Below is a small trained network, with its code and all its weights. Each question gives an input and a class and asks what happens when units are switched off, that is, made to give their printed mean instead of their output.

import numpy as np


def w(rows, s, z=0):
    codes = np.array(rows[::2]) - 128.0
    scale = np.full(codes.shape[1], s)
    scale[-1] = z or s
    return codes * scale


def norm(h):
    return h / np.sqrt((h * h).mean(-1, keepdims=True) + 1e-5)


def f(y):
    return np.maximum(y, 0)


def log_softmax(a):
    a = a - a.max(-1, keepdims=True)
    return a - np.log(np.exp(a).sum(-1, keepdims=True))


def net(x, mask):
    res = np.array(x, float).reshape(1, 7) / 4 @ E
    u = 0
    for l in range(2):
        y = f(norm(res) @ A[l][:, :-1].T + A[l][:, -1])
        res = res + np.where(mask[u : u + 16], y, B[l][:, -1]) @ B[l][:, :-1]
        u += 16
    return log_softmax(norm(res)[-1] @ U[:, :-1].T + U[:, -1])


A, B = {}, {}
E = w([
[128,129,129,128],'x0',
[128,128,128,128],'x1',
[138,219,73,196],'x2',
[140,141,237,188],'x3',
[128,129,128,128],'x4',
[252,131,124,109],'x5',
[128,129,128,129],'x6',
],0.015)
A[0] = w([
[109,124,87,117,3],'L0N0',
[127,65,173,88,140],'L0N1',
[163,128,110,80,27],'L0N2',
[133,158,95,162,96],'L0N3',
[91,131,129,104,54],'L0N4',
[121,115,133,160,83],'L0N5',
[111,141,107,106,61],'L0N6',
[112,55,77,27,156],'L0N7',
[122,139,23,90,114],'L0N8',
[103,121,126,117,52],'L0N9',
[110,118,145,107,37],'L0N10',
[148,189,102,183,172],'L0N11',
[150,145,192,164,193],'L0N12',
[125,109,164,96,130],'L0N13',
[104,99,110,108,15],'L0N14',
[253,130,124,113,195],'L0N15',
],0.024,0.0065)
B[0] = w([
[92,163,116,159,143],'L0N0',
[61,82,134,56,198],'L0N1',
[129,160,117,37,153],'L0N2',
[97,85,150,90,168],'L0N3',
[112,82,98,192,147],'L0N4',
[120,139,122,117,138],'L0N5',
[100,136,102,142,141],'L0N6',
[195,235,185,209,249],'L0N7',
[76,43,76,60,216],'L0N8',
[122,102,114,164,138],'L0N9',
[93,124,158,164,137],'L0N10',
[87,163,70,231,214],'L0N11',
[39,93,207,211,206],'L0N12',
[110,81,118,112,165],'L0N13',
[155,123,140,180,146],'L0N14',
[253,31,145,125,239],'L0N15',
],0.039,0.015)
A[1] = w([
[108,119,166,159,153],'L1N0',
[197,149,152,80,1],'L1N1',
[140,185,128,212,93],'L1N2',
[127,132,145,159,109],'L1N3',
[91,151,112,133,58],'L1N4',
[175,83,102,156,57],'L1N5',
[107,141,117,132,76],'L1N6',
[127,130,127,124,90],'L1N7',
[117,80,18,93,125],'L1N8',
[83,57,112,119,53],'L1N9',
[128,123,99,89,156],'L1N10',
[136,137,123,120,95],'L1N11',
[169,179,142,89,91],'L1N12',
[110,183,131,139,80],'L1N13',
[124,36,127,120,127],'L1N14',
[3,176,104,92,95],'L1N15',
],0.032,0.0067)
B[1] = w([
[157,163,92,76,234],'L1N0',
[118,63,192,221,168],'L1N1',
[202,181,96,92,247],'L1N2',
[150,148,111,116,184],'L1N3',
[149,85,144,169,157],'L1N4',
[91,199,94,139,190],'L1N5',
[145,106,139,156,143],'L1N6',
[138,118,121,128,128],'L1N7',
[149,30,48,73,202],'L1N8',
[204,89,185,105,210],'L1N9',
[147,162,110,157,144],'L1N10',
[146,126,131,120,130],'L1N11',
[183,74,153,181,154],'L1N12',
[133,168,73,92,157],'L1N13',
[71,189,127,42,238],'L1N14',
[19,121,166,253,217],'L1N15',
],0.057,0.015)
U = w([
[181,207,94,98,254],'0',
[26,143,195,130,162],'1',
[71,50,81,173,153],'2',
[80,190,104,229,21],'3',
[200,73,177,165,157],'4',
[128,105,195,3,63],'5',
[151,71,47,30,37],'6',
],0.028,0.0053)

Each question gives the input, the list of numbers given to net, and the class t.
The units are the neurons (one row each of A and B). Each row of codes is followed by its name. A weight is (code - 128) times the scale printed after its matrix; where a second scale follows, it is the last column's (A, B and U).
mask holds one flag per neuron, layer by layer. A switched-off neuron (its flag False) gives its mean, the last column of its row in B, instead of its output. The means were averaged over made-up inputs and are rounded, as every weight is.
A unit's drop is (log p(t) with every unit on - log p(t) with that unit switched off) / (log p(t) with every unit on - log p(t) with every unit switched off).
The circuit of an input: a set's keep is (log p(t) with only the set's units on - log p(t) with every unit switched off) / (log p(t) with every unit on - log p(t) with every unit switched off). Starting from the 12 units with the biggest drops (on a tie, the unit counted first), units are removed one at a time, each time the one whose removal leaves the highest keep (on an exact tie, the one counted first), for as long as the keep stays at least 0.8.
circuit, biggest first: the units of the circuit, biggest drop first
top k neurons: the k neurons with the biggest drops, biggest first
k most important neurons of layer l: the k neurons of layer l with the biggest drops, biggest first
drop of u: that unit's drop, to one decimal
input [3,6,1,-5,-5,-6,2], class 2: circuit, biggest first	[L0N8, L0N15, L1N15, L1N8]
input [-3,0,4,1,8,0,-1], class 3: top 4 neurons	[L0N11, L0N15, L0N7, L0N8]
input [-5,-1,0,7,-1,7,-2], class 5: circuit, biggest first	[L0N7, L1N14]
input [-4,-2,5,1,-2,-3,7], class 3: most important neuron of layer 1	[L1N15]
input [7,2,6,-2,-6,-5,-5], class 2: circuit, biggest first	[L0N15, L0N7, L1N15, L1N8]
input [-3,5,1,-3,7,-2,-3], class 2: circuit, biggest first	[L0N8, L0N15, L1N15, L1N8]
input [1,3,-1,6,-3,8,-4], class 5: top 2 neurons	[L0N7, L1N14]
input [-5,6,-2,2,3,-2,-6], class 1: top 2 neurons	[L0N15, L1N15]
input [1,7,-8,-5,2,-1,-1], class 0: top 2 neurons	[L0N7, L0N15]
input [0,-4,6,0,-2,-5,5], class 2: circuit, biggest first	[L0N7, L0N15, L1N8, L1N15]
input [4,-3,1,-1,-6,5,-8], class 6: top 2 neurons	[L0N7, L1N14]
input [8,0,1,-8,-5,-8,-8], class 2: 4 most important neurons of layer 0	[L0N8, L0N15, L0N12, L0N11]
input [5,-2,6,5,-4,-2,3], class 3: 2 most important neurons of layer 0	[L0N15, L0N7]
input [-6,4,6,-1,6,8,-5], class 6: circuit, biggest first	[L0N7]
input [-1,-3,-4,0,3,-1,-4], class 0: top 3 neurons	[L0N7, L0N8, L0N15]
input [-1,4,-1,7,-6,7,-5], class 5: 2 most important neurons of layer 1	[L1N14, L1N15]
input [4,-1,3,0,-7,3,-4], class 6: top 2 neurons	[L0N7, L0N11]
input [-5,1,0,4,-2,1,8], class 5: top 2 neurons	[L0N7, L1N15]
input [1,-7,3,-6,-2,-6,-1], class 2: top 3 neurons	[L0N8, L0N15, L1N15]
input [8,3,-8,5,-3,-1,5], class 1: circuit, biggest first	[L0N15]
input [-2,-4,-7,-1,5,6,4], class 4: top 3 neurons	[L0N7, L1N1, L0N8]
input [2,-5,3,5,2,-2,2], class 3: top 2 neurons	[L0N15, L0N7]
input [-6,-3,6,-7,2,1,-7], class 6: 4 most important neurons of layer 1	[L1N8, L1N9, L1N14, L1N1]
input [4,-8,2,8,-2,-1,5], class 3: top 4 neurons	[L0N15, L0N12, L0N7, L0N8]
input [1,6,1,8,5,-4,1], class 3: top 3 neurons	[L0N15, L0N8, L0N7]
input [7,1,7,5,3,-1,8], class 3: top 2 neurons	[L0N15, L0N7]
input [4,0,-3,0,3,-7,0], class 0: top neuron	[L0N8]
input [7,1,2,6,-2,-2,-8], class 3: 4 most important neurons of layer 0	[L0N15, L0N7, L0N8, L0N12]
input [7,-8,-6,-3,-2,4,2], class 4: drop of L0N7	2.3
